Here is a tiny trained network, its code and every weight. The questions are about switching its units off for an input and a target symbol, where a switched-off unit gives its printed mean instead of its output.

import numpy as np


def w(rows, s, z=0):
    codes = np.array(rows[::2]) - 128.0
    scale = np.full(codes.shape[1], s)
    scale[-1] = z or s
    return codes * scale


def norm(h):
    return h / np.sqrt((h * h).mean(-1, keepdims=True) + 1e-5)


def f(y):
    return y / 2 * (1 + np.tanh(0.7978845608 * (y + 0.044715 * y**3)))


def softmax(a):
    e = np.exp(a - a.max(-1, keepdims=True))
    return e / e.sum(-1, keepdims=True)


def log_softmax(a):
    a = a - a.max(-1, keepdims=True)
    return a - np.log(np.exp(a).sum(-1, keepdims=True))


def net(x, mask):
    ids = ['δεζησψω'.index(c) for c in x.split()]
    T = len(ids)
    res = E[ids] + P[:T]
    u = 0
    for l in range(2):
        q, k, v = (norm(res) @ M[l].T for M in (Q, K, V))
        z = softmax(np.where(np.tri(T) > 0, q @ k.T / 2**0.5, -1e9)) @ v
        res = res + np.where(mask[u], z, O[l][:, -1]) @ O[l][:, :-1]
        u += 1
        y = f(norm(res) @ A[l][:, :-1].T + A[l][:, -1])
        res = res + np.where(mask[u : u + 8], y, B[l][:, -1]) @ B[l][:, :-1]
        u += 8
    return log_softmax(norm(res)[-1] @ U[:, :-1].T + U[:, -1])


Q, K, V, O, A, B = {}, {}, {}, {}, {}, {}
E = w([
[52,205,171,132,168,162,236,143,120,134],'δ',
[207,235,105,97,8,174,138,128,88,202],'ε',
[65,115,29,149,106,105,85,85,138,100],'ζ',
[86,237,80,129,123,176,69,113,167,175],'η',
[133,112,142,171,242,250,118,156,90,107],'σ',
[40,137,117,155,106,106,91,193,200,149],'ψ',
[161,57,164,76,159,137,175,42,157,167],'ω',
],0.011)
P = w([
[241,162,255,199,125,93,51,159,108,23],'0',
[211,166,146,165,121,142,158,180,146,103],'1',
[165,147,164,144,130,133,104,136,117,141],'2',
[138,119,169,140,144,124,82,106,110,148],'3',
[124,120,152,104,114,156,150,123,144,147],'4',
[121,141,120,117,131,145,144,140,126,158],'5',
[160,134,78,92,168,137,152,204,80,156],'6',
[86,122,108,122,152,162,136,109,131,154],'7',
[73,132,91,131,143,165,148,120,136,153],'8',
[92,118,127,55,128,187,149,140,157,134],'9',
],0.0073)
Q[0] = w([
[195,139,70,189,247,120,90,125,9,167],'0.h0',
[108,127,173,221,103,58,44,203,171,137],'0.h0',
],0.014)
K[0] = w([
[27,130,248,166,131,157,59,15,119,124],'0.h0',
[239,179,174,112,61,93,107,137,125,65],'0.h0',
],0.014)
V[0] = w([
[81,96,27,206,224,65,81,187,190,78],'0.h0',
[93,200,181,116,38,1,163,228,91,171],'0.h0',
],0.006)
O[0] = w([
[191,147,108,159,190,75,68,46,237,192,254],'0.h0',
[153,166,101,253,203,141,170,130,43,126,226],'0.h0',
],0.0043,0.0027)
A[0] = w([
[84,78,181,146,135,14,122,219,220,241,34],'0.n0',
[87,80,149,166,166,15,135,98,65,74,28],'0.n1',
[125,134,128,14,64,86,73,126,100,62,6],'0.n2',
[217,27,254,127,160,36,190,79,96,143,78],'0.n3',
[42,86,165,160,90,80,162,237,118,198,111],'0.n4',
[221,6,73,150,141,51,182,69,124,142,23],'0.n5',
[126,98,156,143,201,187,202,43,132,153,173],'0.n6',
[101,185,35,30,136,134,243,75,130,143,168],'0.n7',
],0.0075,0.0014)
B[0] = w([
[208,82,16,104,151,95,178,180,201,111,253],'0.n0',
[153,251,139,154,157,130,163,153,141,86,125],'0.n1',
[125,128,158,194,68,189,100,132,157,166,149],'0.n2',
[58,39,145,203,125,155,199,51,164,82,208],'0.n3',
[150,129,122,71,181,90,69,36,137,121,233],'0.n4',
[130,160,191,154,112,121,66,84,109,223,185],'0.n5',
[108,125,141,80,172,78,79,145,2,149,241],'0.n6',
[50,93,148,132,186,119,115,57,106,198,210],'0.n7',
],0.0082,0.0053)
Q[1] = w([
[158,154,108,136,99,145,11,221,128,102],'1.h0',
[102,57,168,115,230,124,111,166,152,99],'1.h0',
],0.011)
K[1] = w([
[140,106,117,155,112,88,75,108,144,11],'1.h0',
[52,129,55,77,162,139,110,124,133,106],'1.h0',
],0.012)
V[1] = w([
[169,43,147,141,89,2,158,106,78,128],'1.h0',
[245,79,132,176,54,199,147,167,130,181],'1.h0',
],0.011)
O[1] = w([
[156,174,126,127,171,182,115,15,150,74,91],'1.h0',
[99,49,96,66,120,172,2,82,141,174,2],'1.h0',
],0.0065,0.0059)
A[1] = w([
[161,123,140,90,130,125,165,86,40,146,46],'1.n0',
[51,193,179,107,105,125,98,121,165,98,71],'1.n1',
[214,108,101,108,163,227,107,124,25,63,4],'1.n2',
[143,83,105,109,124,173,97,131,156,155,121],'1.n3',
[112,141,143,111,125,185,124,74,118,85,173],'1.n4',
[136,111,91,92,170,170,171,168,16,118,188],'1.n5',
[219,179,138,111,4,83,194,69,97,163,75],'1.n6',
[215,108,121,84,182,61,100,113,235,80,5],'1.n7',
],0.013,0.0028)
B[1] = w([
[69,124,129,101,135,132,157,105,200,185,170],'1.n0',
[141,67,119,145,115,118,160,107,145,87,136],'1.n1',
[37,115,86,73,141,195,11,144,176,140,144],'1.n2',
[140,172,160,91,152,100,167,111,130,88,175],'1.n3',
[175,90,148,167,134,148,151,162,92,191,145],'1.n4',
[92,141,161,56,147,121,139,144,123,62,185],'1.n5',
[78,53,114,106,173,187,34,175,132,30,144],'1.n6',
[219,35,45,101,201,113,176,158,170,164,248],'1.n7',
],0.012,0.011)
U = w([
[105,186,160,91,141,89,193,153,72,10,212],'δ',
[55,72,112,65,167,191,20,147,108,67,79],'ε',
[205,80,47,96,180,65,147,131,194,122,138],'ζ',
[108,105,131,138,23,72,115,240,92,191,68],'η',
[104,148,158,87,21,45,132,82,254,95,4],'σ',
[155,203,118,178,169,78,64,68,48,173,180],'ψ',
[125,44,185,141,71,176,186,47,91,130,188],'ω',
],0.0049,0.0022)

Each question gives the input, a string of symbols that net reads in full, and the target symbol t.
The units are the heads (2 rows each of Q, K, V and O) and the neurons (one row each of A and B). Each row of codes is followed by its name. A weight is (code - 128) times the scale printed after its matrix; where a second scale follows, it is the last column's (O, A, B and U).
mask holds one flag per unit, layer by layer, with each layer's heads first. A switched-off unit (its flag False) gives its mean, the last column of its rows in O or B, instead of its output. The means were averaged over made-up inputs and are rounded, as every weight is.
A unit's drop is (log p(t) with every unit on - log p(t) with that unit switched off) / (log p(t) with every unit on - log p(t) with every unit switched off).
The circuit of an input: a set's keep is (log p(t) with only the set's units on - log p(t) with every unit switched off) / (log p(t) with every unit on - log p(t) with every unit switched off). Starting from the 12 units with the biggest drops (on a tie, the unit counted first), units are removed one at a time, each time the one whose removal leaves the highest keep (on an exact tie, the one counted first), for as long as the keep stays at least 0.8.
circuit, biggest first: the units of the circuit, biggest drop first
top k neurons: the k neurons with the biggest drops, biggest first
top k neurons in layer l: the k neurons of layer l with the biggest drops, biggest first
input ω ψ σ ω ε, target ε: circuit, biggest first => (1.n6)
input ζ ε ζ ζ σ ω ε ψ ψ ζ, target ε: circuit, biggest first => (1.h0, 1.n7, 0.n4)
input ω ψ ψ ε ψ ψ ψ δ σ, target δ: circuit, biggest first => (1.h0, 1.n7)
input δ ζ σ ζ σ σ, target δ: top 2 neurons in layer 0 => (0.n1, 0.n0)
input ζ ψ ε ψ ψ ω σ ε δ ζ, target σ: top 2 neurons => (1.n7, 0.n6)
input σ ω ψ ζ ψ ψ ω ψ ω, target ψ: circuit, biggest first => (0.n5, 0.n6)
input ψ ζ ψ ψ ζ ζ ω ψ η η, target ω: circuit, biggest first => (0.n0, 1.n1, 1.n7, 1.n4)
input ω ψ δ ε ψ ψ ω, target ψ: circuit, biggest first => (0.n5, 1.n7)
input δ ψ ψ ψ ψ ζ ζ, target ψ: top 2 neurons => (1.n7, 0.n0)
input ψ ω ψ ε ω ζ ψ ζ, target ψ: circuit, biggest first => (0.n0, 1.n7, 1.n5)
input σ ζ ω δ σ σ ω ε ψ, target δ: circuit, biggest first => (0.h0, 1.h0, 1.n7)
input ψ σ ψ ω δ ω, target δ: top 2 neurons => (0.n6, 1.n5)
input η ψ ζ ζ ω σ, target ε: top 3 neurons in layer 0 => (0.n4, 0.n6, 0.n7)
input ζ ζ η η ψ ζ, target η: circuit, biggest first => (1.h0, 0.n4, 1.n7)
input ψ ψ σ, target ε: top neuron => (1.n2)
input η η ε δ σ ε ζ, target δ: circuit, biggest first => (0.h0, 1.n5)
input ω σ ψ ψ ω ω, target ω: circuit, biggest first => (0.n3, 1.n7)
input ψ ψ ψ ω ψ δ δ ω ζ η, target δ: circuit, biggest first => (1.h0, 1.n7)
input ψ ψ σ ψ ψ ψ δ, target δ: top 3 neurons => (1.n5, 1.n7, 0.n5)
input σ δ ω ω η ζ, target ω: top 4 neurons => (0.n2, 0.n0, 1.n7, 1.n1)
input ζ δ ψ ψ ε ω σ σ ψ η, target σ: top neuron => (1.n7)
input ψ σ σ ψ ζ η ψ ψ σ η, target ψ: circuit, biggest first => (0.h0, 1.n7, 0.n0)
input ω ω ω ε ψ ζ ζ ε, target ψ: top 4 neurons => (0.n2, 1.n7, 0.n7, 0.n0)
input ψ ψ ω ω ζ ζ σ σ ψ η, target σ: top 2 neurons => (1.n7, 0.n7)
input ε ω δ η, target ε: top 2 neurons in layer 1 => (1.n2, 1.n7)
input ψ η ψ η ψ ψ ε σ η ζ, target ε: top 2 neurons in layer 1 => (1.n7, 1.n3)
